[12, -17, 9, 3, 1, 0, 6, 1, 5, 3, 12, -25, -6, -10, 32, 0, 5, 17, -8, 35, -28, 43, 20, -5, -11, 5, 0, 24, 12, -14, -14, -8, 11, 2, -24, 8, -21, 19, 27, 6, -2, 17, 9, -3, 9, -5, -4, 21, 0, -15, 29, -28, -16, 7, -7, -5, -4, 0, -17, -12, -6, -2, -12, 6, 4, 12, 6, 1, -16, -18, 30, -8, 9, 4]	[7]
[9, -4, 8, -3, -19, 5, -3, 25, -13, 0, -2, 14, -15, -4, 31, -21, 3, 9, 5, 26, -18, 32, 4, 1, -16, -3, -7, -5, -13, -10, 8, 15, -21, 2, -15, -6, -14, 18, -11, 8, 1, 21, 6, 1, 0, -12, 13, 4, 2, 7, 11, -50, -18, -13, -2, 0, 3, 4, -7, 4, -16, 2, -8, 25, 1, 7, 7, 21, -6, -5, 4, 10, 33, 13]	[10]
[12, -1, -3, -9, -9, 1, -29, 36, -11, 4, -9, -20, -14, 3, 24, -5, 4, -9, -4, 56, -23, 31, 14, -1, -13, -2, -4, 12, 6, -3, 16, 10, -13, 5, -23, -10, -26, 21, -4, 3, 2, -3, 11, -4, 2, -31, 12, -2, 1, 1, 39, -28, -26, -7, -10, -2, -2, 11, -2, -3, -13, -21, -10, 22, 3, 0, 4, 13, -5, -15, 11, 2, -3, -4]	[11]
[4, 14, -6, 0, 1, 3, -2, 24, 7, -2, -15, -11, -7, -3, 5, 2, 14, -14, 7, 35, -8, 27, -3, 4, -2, 1, 16, 7, -1, -1, 24, 13, 9, 0, -33, -13, -10, 7, 6, 16, -1, 8, -9, 11, 3, -20, 9, -8, 4, -5, 2, -22, -7, -40, -4, 3, -11, 13, 5, -26, -13, 0, 2, 2, 4, 18, 4, 25, -2, -31, 11, 14, -7, 8]	[11]
[1, -4, 4, 5, -32, 7, 3, 1, 6, 7, 4, -14, 5, -16, 9, 5, 25, 9, -7, 4, -4, 35, 25, -3, -11, 8, -3, 12, 5, -19, 2, -5, 4, 9, -9, 13, -23, 21, 26, -2, 3, 24, 7, -9, 13, -7, 0, 11, 5, -26, 17, -3, -11, -21, 1, 1, -6, -18, -13, -6, -20, 0, -3, -7, 3, 7, 2, 6, -3, -30, 2, -1, -4, 9]	[9]
[19, -15, 2, 7, 8, 2, 1, -51, -6, 5, 1, -8, -9, -5, 10, -3, 7, 6, 1, 6, 13, 29, -1, -5, -2, -34, -14, 7, 30, -13, -14, -5, -2, -8, -12, 18, -6, 14, 17, -4, 0, 8, -4, -6, 7, -5, -3, 7, -15, -22, -5, -25, -14, -16, -5, -5, -12, -13, -7, -12, -20, 3, 0, -1, 11, 5, 7, -5, -16, -11, 8, 3, 12, -2]	[7]
[1, -4, 14, 9, 4, 5, 12, -46, 9, -1, -1, -18, 11, -26, -12, -23, 14, 12, -6, -8, -11, 32, 24, -3, 0, 14, -17, 9, 9, -17, 5, 12, -5, -2, -17, 28, -24, 16, 27, -1, -1, 29, -7, -10, 0, -4, 8, 15, -2, -29, 20, 6, -3, -15, 1, -6, 2, -25, -16, 11, -11, -17, 4, 7, 11, -1, 9, 6, -5, -14, 9, 5, 1, -4]	[7]
[7, 0, 0, -7, 6, 0, 5, 5, -2, 1, -12, -14, -2, 1, -2, -7, 11, -2, -5, 11, 4, 14, 7, 3, -5, 9, -7, 11, 15, 1, 3, 6, 12, 0, -13, -13, -16, 10, 3, 6, -5, 3, -9, 6, 4, 5, 12, -8, -3, -10, 12, -9, -4, -32, -6, 5, 0, -16, 4, -9, -11, 0, 2, 6, -12, 3, 8, 33, 9, -14, 12, 5, 3, 0]	[11]
[-11, -2, 0, -11, -4, -8, 12, -12, 0, 9, -16, -10, 10, -1, -5, 3, 5, -10, -11, 10, 7, 27, 5, 5, -6, 6, 0, -6, 6, -2, 23, 4, 7, 1, -37, -6, -17, 19, 4, 9, -8, 13, 14, 3, 0, -11, 5, -1, -5, -7, 11, -26, 4, -35, -4, -4, -3, -15, 3, 1, -16, -11, 11, -15, -5, 1, 31, 16, -6, -22, 14, 2, 9, -1]	[11]
[7, -6, 9, 3, 3, 5, 17, -41, 12, 1, -4, -11, 13, -10, -6, -3, 31, -3, 16, -24, -1, 19, 8, -4, -4, 14, -16, 16, 3, -9, -2, -12, 1, 0, -10, 16, -20, 40, 24, 8, -1, 34, 3, -5, -2, 2, -65, 7, -6, -37, 31, -30, -3, -11, 5, 3, -11, -13, 3, 7, -15, -3, -3, -10, 5, 7, 27, 0, -12, -8, 13, 1, -7, 5]	[7]
[-7, 4, 3, -2, 8, 2, 0, 65, -2, 0, 2, -11, -4, -10, 20, -9, 11, -11, -5, 52, -21, 45, 26, -5, -9, -8, -17, 13, 5, -8, 21, 17, 6, 8, -22, -6, -22, 21, 9, 5, -4, 20, -1, 9, 0, -16, 16, 14, 2, -2, 5, -12, -11, -23, -4, 5, 0, 6, 2, -5, -13, 1, -20, 7, 6, -11, 13, 26, 7, -65, -4, 12, 0, 8]	[11]
[-19, -24, 3, -1, 5, 18, -6, -50, -1, 3, 5, -16, 2, -4, -7, 11, 24, 14, -3, 14, 27, 44, 15, -6, -6, -1, -8, 15, 9, -22, 4, 8, -8, -2, -21, 25, -11, 18, 24, -5, -7, 4, 2, -5, -2, -5, -16, 14, -3, -18, 13, -6, 2, -27, -2, -1, -8, -19, -6, -15, -18, 3, 2, -10, -2, 7, 13, 13, -6, -25, -1, -3, 16, 1]	[10]
[11, 6, -1, -6, 2, -1, 2, 57, -17, -1, -11, 5, -5, -13, 25, -12, 15, -6, -8, 65, -27, 32, 5, -6, -9, -5, -19, 13, 4, -11, 26, -1, 14, 7, -44, -17, -29, 20, -4, 4, -8, 7, -12, 5, 2, -29, 18, -5, 7, 15, 12, -8, -22, -36, -5, 15, -12, -21, -6, 1, -22, 4, 7, 17, 4, 1, 4, 27, 8, -33, -2, 7, 2, 1]	[11]
[-1, 10, 11, 12, 0, 4, 6, 21, 10, -3, 8, -50, -3, -36, 37, -8, 15, -18, 12, -2, -16, 46, 11, 5, -2, -3, -6, 23, -14, -16, -10, -9, -6, -7, -15, 21, -4, 6, 38, 4, -7, 30, 7, -15, -1, -4, 1, 5, -4, -24, 48, -11, -8, -7, 5, -12, -3, 15, -6, -16, -10, 2, -11, -15, 8, 9, 14, 10, -4, -18, -3, 10, 3, 8]	[7]
